Below are the code and all the weights of a small trained network. Each question names an input and a class and asks about switching units off, where a switched-off unit gives its printed mean instead of its output.

import numpy as np


def w(rows, s, z=0):
    codes = np.array(rows[::2]) - 128.0
    scale = np.full(codes.shape[1], s)
    scale[-1] = z or s
    return codes * scale


def norm(h):
    return h / np.sqrt((h * h).mean(-1, keepdims=True) + 1e-5)


def f(y):
    return y / 2 * (1 + np.tanh(0.7978845608 * (y + 0.044715 * y**3)))


def log_softmax(a):
    a = a - a.max(-1, keepdims=True)
    return a - np.log(np.exp(a).sum(-1, keepdims=True))


def net(x, mask):
    res = np.array(x, float).reshape(1, 5) / 4 @ E
    u = 0
    for l in range(4):
        y = f(norm(res) @ A[l][:, :-1].T + A[l][:, -1])
        res = res + np.where(mask[u : u + 3], y, B[l][:, -1]) @ B[l][:, :-1]
        u += 3
    return log_softmax(norm(res)[-1] @ U[:, :-1].T + U[:, -1])


A, B = {}, {}
E = w([
[165,139,131,100,83,255,124,127,21,134],'x0',
[47,20,100,166,101,142,20,234,161,135],'x1',
[97,124,204,158,91,99,166,174,151,100],'x2',
[145,12,66,178,37,168,148,164,100,173],'x3',
[44,65,179,107,110,191,156,223,97,176],'x4',
],0.0078)
A[0] = w([
[2,50,55,150,214,42,229,163,217,140,143],'0.n1',
[161,87,190,133,104,99,171,225,104,73,99],'0.n2',
[126,168,155,95,171,127,131,64,168,133,10],'0.n3',
],0.0042,0.0011)
B[0] = w([
[2,157,196,167,117,101,77,138,16,64,253],'0.n1',
[159,51,68,121,110,75,72,164,183,137,150],'0.n2',
[181,81,111,163,129,198,147,99,119,165,166],'0.n3',
],0.0098,0.0036)
A[1] = w([
[101,74,84,184,84,57,3,98,201,45,240],'1.n1',
[214,190,89,129,122,104,187,147,88,98,254],'1.n2',
[217,207,113,93,148,123,210,81,221,155,26],'1.n3',
],0.0059,0.00061)
B[1] = w([
[117,205,199,81,21,36,133,171,135,134,253],'1.n1',
[68,162,117,18,124,243,62,60,120,83,199],'1.n2',
[125,81,23,1,156,25,111,118,113,159,235],'1.n3',
],0.0099,0.0054)
A[2] = w([
[88,168,127,198,242,3,157,66,132,156,2],'2.n1',
[178,56,122,114,53,193,134,209,151,173,178],'2.n2',
[86,105,102,97,162,147,73,226,63,185,83],'2.n3',
],0.0054,0.0026)
B[2] = w([
[142,75,110,173,140,216,98,162,55,131,215],'2.n1',
[49,161,90,183,131,134,140,67,183,157,252],'2.n2',
[108,127,244,168,174,118,182,100,97,120,232],'2.n3',
],0.011,0.0022)
A[3] = w([
[26,200,112,231,60,90,134,207,162,100,232],'3.n1',
[76,133,226,154,165,111,2,23,34,86,254],'3.n2',
[124,154,99,149,36,233,76,93,22,171,138],'3.n3',
],0.0059,0.0041)
B[3] = w([
[44,129,99,108,9,100,184,173,144,172,252],'3.n1',
[71,79,168,158,125,122,173,179,185,135,254],'3.n2',
[142,30,245,120,227,77,135,198,191,144,171],'3.n3',
],0.011,0.0091)
U = w([
[68,145,132,208,23,103,163,190,145,125,201],'0',
[141,206,6,9,135,81,150,53,158,104,140],'1',
[136,66,146,116,238,173,179,144,206,131,155],'2',
[218,201,70,254,114,168,130,91,88,90,4],'3',
],0.0097,0.0033)

Each question gives the input, the list of numbers given to net, and the class t.
The units are the neurons (one row each of A and B). Each row of codes is followed by its name. A weight is (code - 128) times the scale printed after its matrix; where a second scale follows, it is the last column's (A, B and U).
mask holds one flag per neuron, layer by layer. A switched-off neuron (its flag False) gives its mean, the last column of its row in B, instead of its output. The means were averaged over made-up inputs and are rounded, as every weight is.
A unit's drop is (log p(t) with every unit on - log p(t) with that unit switched off) / (log p(t) with every unit on - log p(t) with every unit switched off).
The circuit of an input: a set's keep is (log p(t) with only the set's units on - log p(t) with every unit switched off) / (log p(t) with every unit on - log p(t) with every unit switched off). Starting from all 12 units, units are removed one at a time, each time the one whose removal leaves the highest keep (on an exact tie, the one counted first), for as long as the keep stays at least 0.8.
units of the circuit, in order: the units of the circuit, biggest drop first
unit that matters most: the unit with the biggest drop
top k neurons: the k neurons with the biggest drops, biggest first
drop when u is switched off: that unit's drop, to one decimal
input [4,4,-6,3,5], class 2: units of the circuit, in order -> 3.n3
input [-8,-7,0,5,-2], class 2: units of the circuit, in order -> 2.n1; 3.n1; 1.n1
input [0,-1,-1,7,-6], class 1: units of the circuit, in order -> 0.n1; 3.n2
input [5,0,8,-5,-8], class 1: top 2 neurons -> 0.n1; 1.n3
input [2,-3,-3,5,-3], class 2: top 2 neurons -> 3.n3; 1.n2
input [4,2,-5,7,-2], class 2: top 3 neurons -> 3.n3; 1.n1; 0.n1
input [-2,-6,7,1,2], class 1: top 2 neurons -> 0.n1; 3.n2
input [1,-3,4,0,-3], class 1: units of the circuit, in order -> 0.n1; 1.n3
input [4,4,-8,5,-6], class 2: top 2 neurons -> 3.n3; 0.n1
input [1,-1,-5,3,-3], class 1: top 2 neurons -> 0.n1; 1.n3
input [-1,-3,7,-6,-1], class 1: top 4 neurons -> 0.n1; 1.n3; 3.n3; 2.n3
input [7,3,-8,-3,-3], class 2: drop when 2.n1 is switched off -> 0.0
input [-4,-3,-8,-3,5], class 2: drop when 3.n1 is switched off -> 0.1
input [0,-2,7,-2,-1], class 1: unit that matters most -> 0.n1
input [8,-3,-2,-4,-2], class 2: drop when 3.n3 is switched off -> 0.6
input [1,-7,-7,4,6], class 2: drop when 3.n3 is switched off -> 0.7
